[[153 144 147 140 133]
 [118 114 137 140 142]
 [122 122 118 110 114]
 [123 133 121 154 138]]
=>
[[153 144 147 140 133]
 [123 133 121 154 138]
 [122 122 118 110 114]
 [118 114 137 140 142]]

[[129 117 131 129]
 [111 157 142 120]
 [135 137 132 148]
 [123 118 130 137]
 [121 120 128 140]]
=>
[[111 157 142 120]
 [135 137 132 148]
 [121 120 128 140]
 [123 118 130 137]
 [129 117 131 129]]

[[129 135 131 127 124]
 [131 109 126 122 124]
 [126 149 132 145 134]
 [123 154 136 114 128]]
=>
[[123 154 136 114 128]
 [126 149 132 145 134]
 [129 135 131 127 124]
 [131 109 126 122 124]]

[[154 149 119 119 150 114 104 145 119 147 129 117 108 116]
 [123 104 150 134 128 102 131 153 116 137 151 150 117 121]
 [115 138 137 139 138 114 151 132 128 133 149 123 123 127]]
=>
[[154 149 119 119 150 114 104 145 119 147 129 117 108 116]
 [115 138 137 139 138 114 151 132 128 133 149 123 123 127]
 [123 104 150 134 128 102 131 153 116 137 151 150 117 121]]

[[129 114 139 107 125 121 135 135]
 [112 140 121 146 139 132 130 130]
 [137 121 146 118 117 137 130 134]
 [112 130 126 138 142 128 138 135]
 [132 129 113 156 143 129 134 126]
 [121 126 140 135 132 137 139 139]
 [148 117 123 140 132 130 134 128]]
=>
[[112 140 121 146 139 132 130 130]
 [112 130 126 138 142 128 138 135]
 [132 129 113 156 143 129 134 126]
 [121 126 140 135 132 137 139 139]
 [137 121 146 118 117 137 130 134]
 [148 117 123 140 132 130 134 128]
 [129 114 139 107 125 121 135 135]]

[[115 132 126 145  99 146 129 123 126 112 155 109 132 119 108 146]
 [115 124 138 128 137 138 104 118 111 154 137 121 121 111 108 134]
 [115 116 134 135 128 132 145 117 127  99 112 144 154 133 108 121]
 [115 117 136 133 128 143 136 133 105 105 145 154 128 122 108 123]]
=>
[[115 132 126 145  99 146 129 123 126 112 155 109 132 119 108 146]
 [115 124 138 128 137 138 104 118 111 154 137 121 121 111 108 134]
 [115 117 136 133 128 143 136 133 105 105 145 154 128 122 108 123]
 [115 116 134 135 128 132 145 117 127  99 112 144 154 133 108 121]]
---
[[142 137 133 136 131]
 [121 123 137 142 134]
 [155 142 116 149 137]]
=>
[131 142 116]

[[117 117]
 [132 108]
 [116 107]
 [120 138]]
=>
[117 132]

[[116 151 132 138 122]
 [114 151 122 135 126]
 [121 151 129 123 141]
 [143 151 134 130 131]]
=>
[122 135 129 151]

[[142 128]
 [106 146]
 [122 130]]
=>
[128 106]

[[138 128 125 137 133]
 [103 124 122 137 122]
 [137 132 139 124 111]]
=>
[133 137 139]

[[147 101]
 [129 133]
 [140 122]
 [140 119]
 [117 127]]
=>
[101 129]

[[130 121]
 [107 119]
 [108 141]]
=>
[121 107]

[[144 129 137 150 118]
 [149 127 136 150 119]
 [138 125 133 138 121]]
=>
[118 150 133]

[[140 111 127 119]
 [136 117 118 109]
 [106 150 147 147]]
=>
[119 118 150]
---
[[123 135 128 129 120 126 131 128 132 125 132 123]
 [123 156 114 151 117 130 131 105 155 109 151 106]
 [127 134 131 133 127 139 130 123 137 126 132 129]]
=>
[[127 134 131 133 127 139 130 123 137 126 132 129]
 [123 135 128 129 120 126 131 128 132 125 132 123]
 [123 156 114 151 117 130 131 105 155 109 151 106]]

[[132 129 134 128 132 129 127]
 [127 125 128 127 128 129 129]
 [135 122 151 135 132 130 122]]
=>
[[135 122 151 135 132 130 122]
 [127 125 128 127 128 129 129]
 [132 129 134 128 132 129 127]]

[[116 147 151 146 131 128 142 130 140 132 119 150]
 [139 112 112 102 140 118 128 118 124 104 120 128]
 [116 157 143 136 126 128 139 125 136 141 119 151]]
=>
[[139 112 112 102 140 118 128 118 124 104 120 128]
 [116 147 151 146 131 128 142 130 140 132 119 150]
 [116 157 143 136 126 128 139 125 136 141 119 151]]

[[128 111 126 148 139]
 [144 102 135 132 139]
 [118 135 137 130 139]
 [142 106 122 113 139]]
=>
[[144 102 135 132 139]
 [142 106 122 113 139]
 [128 111 126 148 139]
 [118 135 137 130 139]]

[[136 126]
 [108 116]
 [124 127]
 [152 130]
 [104 113]
 [111 128]]
=>
[[104 113]
 [108 116]
 [136 126]
 [124 127]
 [111 128]
 [152 130]]

[[132 147 144 147 148 138 111 142 125 147 145 145]
 [123 131 139 118 124 119 130 107 114 107 115 120]
 [104 118 112 113 113 146 143 115 120 151 115 105]]
=>
[[104 118 112 113 113 146 143 115 120 151 115 105]
 [123 131 139 118 124 119 130 107 114 107 115 120]
 [132 147 144 147 148 138 111 142 125 147 145 145]]

[[150 118]
 [138 111]
 [142 120]
 [146 126]
 [144 132]
 [127 135]
 [140 133]
 [125 131]]
=>
[[138 111]
 [150 118]
 [142 120]
 [146 126]
 [125 131]
 [144 132]
 [140 133]
 [127 135]]

[[130 137 142 131 139 126 132 121 114 129 128 146]
 [112 130 136 128 136 131 132 123 138 103 135 128]
 [123 122 119 135 139 127 147 133 130 114 127 108]]
=>
[[123 122 119 135 139 127 147 133 130 114 127 108]
 [112 130 136 128 136 131 132 123 138 103 135 128]
 [130 137 142 131 139 126 132 121 114 129 128 146]]
---
[[145 153 148 155 147 156 149 145 153 157 153 149 158 147 148]
 [144 149 147 152 152 156 148 144 152 151 146 150 152 150 149]]
=>
[[145 148 147 149 153 153 158 148]
 [144 147 152 148 152 146 152 149]]

[[127 153 140]
 [129 107 125]
 [115 147 152]]
=>
[[127 140]
 [129 125]
 [115 152]]

[[125 127 127 122 127]
 [126 128 125 129 131]
 [112 119 124 123 126]
 [105 128 128 139 128]
 [130 140 129 129 139]
 [130 124 125 146 128]]
=>
[[125 127 127]
 [126 125 131]
 [112 124 126]
 [105 128 128]
 [130 129 139]
 [130 125 128]]

[[132 135 119 150]
 [130 134 124 149]
 [135 131 134 142]
 [129 129 136 138]]
=>
[[132 119]
 [130 124]
 [135 134]
 [129 136]]

[[154 124 117 116 115 106 120]
 [107 131 140 137 137 149 137]
 [107 133 141 139 140 146 137]
 [137 126 142 113 106 123 129]
 [148 124 130 112 109 120 124]
 [146 123 123 111 109 118 123]]
=>
[[154 117 115 120]
 [107 140 137 137]
 [107 141 140 137]
 [137 142 106 129]
 [148 130 109 124]
 [146 123 109 123]]

[[119 128 123 120]
 [124 114 122 123]
 [145 128 133 142]
 [123 106 120 122]
 [145 119 131 142]
 [132 139 130 132]
 [109 123 118 111]
 [142 123 130 140]
 [106 130 119 109]
 [116 138 124 118]
 [127 115 123 126]]
=>
[[119 123]
 [124 122]
 [145 133]
 [123 120]
 [145 131]
 [132 130]
 [109 118]
 [142 130]
 [106 119]
 [116 124]
 [127 123]]

[[124 139 135 132 137 149 122]
 [118 140 147 120 127 121 135]
 [137 113 109 132 138 129 124]]
=>
[[124 135 137 122]
 [118 147 127 135]
 [137 109 138 124]]

[[121 147 134 130 139 149 116]
 [126 117 109 141 139 126 138]
 [137 122 128 146 124 112 124]
 [142 128 127 117 106 148 115]
 [114 131 132 116 109 131 148]
 [125 150 144 143 141 148 105]
 [121 111 137 114 104 131 134]]
=>
[[121 134 139 116]
 [126 109 139 138]
 [137 128 124 124]
 [142 127 106 115]
 [114 132 109 148]
 [125 144 141 105]
 [121 137 104 134]]
---
[[134 149 143 139 141 142 129 118 122 125 138]
 [108 120 132 129 127 136 120 104 135 127 123]]
=>
[[108 120 132 129 127 136 120 104 135 127 123]
 [134 149 143 139 141 142 129 118 122 125 138]]

[[147 119 131 143 138 127 127 122 128 128]
 [152 118 133 148 141 132 127 124 124 128]]
=>
[[152 118 133 148 141 132 127 124 124 128]
 [147 119 131 143 138 127 127 122 128 128]]

[[108 133 121 132 142 121 143 129 107 102 131 127 131 126 117]
 [129 129 108 139 104 139 122 119 125 119 137 110 137 121 141]]
=>
[[129 129 108 139 104 139 122 119 125 119 137 110 137 121 141]
 [108 133 121 132 142 121 143 129 107 102 131 127 131 126 117]]

[[132 124 119 142 128 135 125 123]
 [124 103 126 121 100 122 130 132]]
=>
[[124 103 126 121 100 122 130 132]
 [132 124 119 142 128 135 125 123]]

[[125 116 156 110 156]
 [100 110 123 133 127]]
=>
[[100 110 123 133 127]
 [125 116 156 110 156]]

[[128 126 122 153 133 142 130 126 127 128 123 125 124 129 145 130]
 [127 121 132 119 120 123 126 130 138 128 136 130 131 127 118 121]]
=>
[[127 121 132 119 120 123 126 130 138 128 136 130 131 127 118 121]
 [128 126 122 153 133 142 130 126 127 128 123 125 124 129 145 130]]
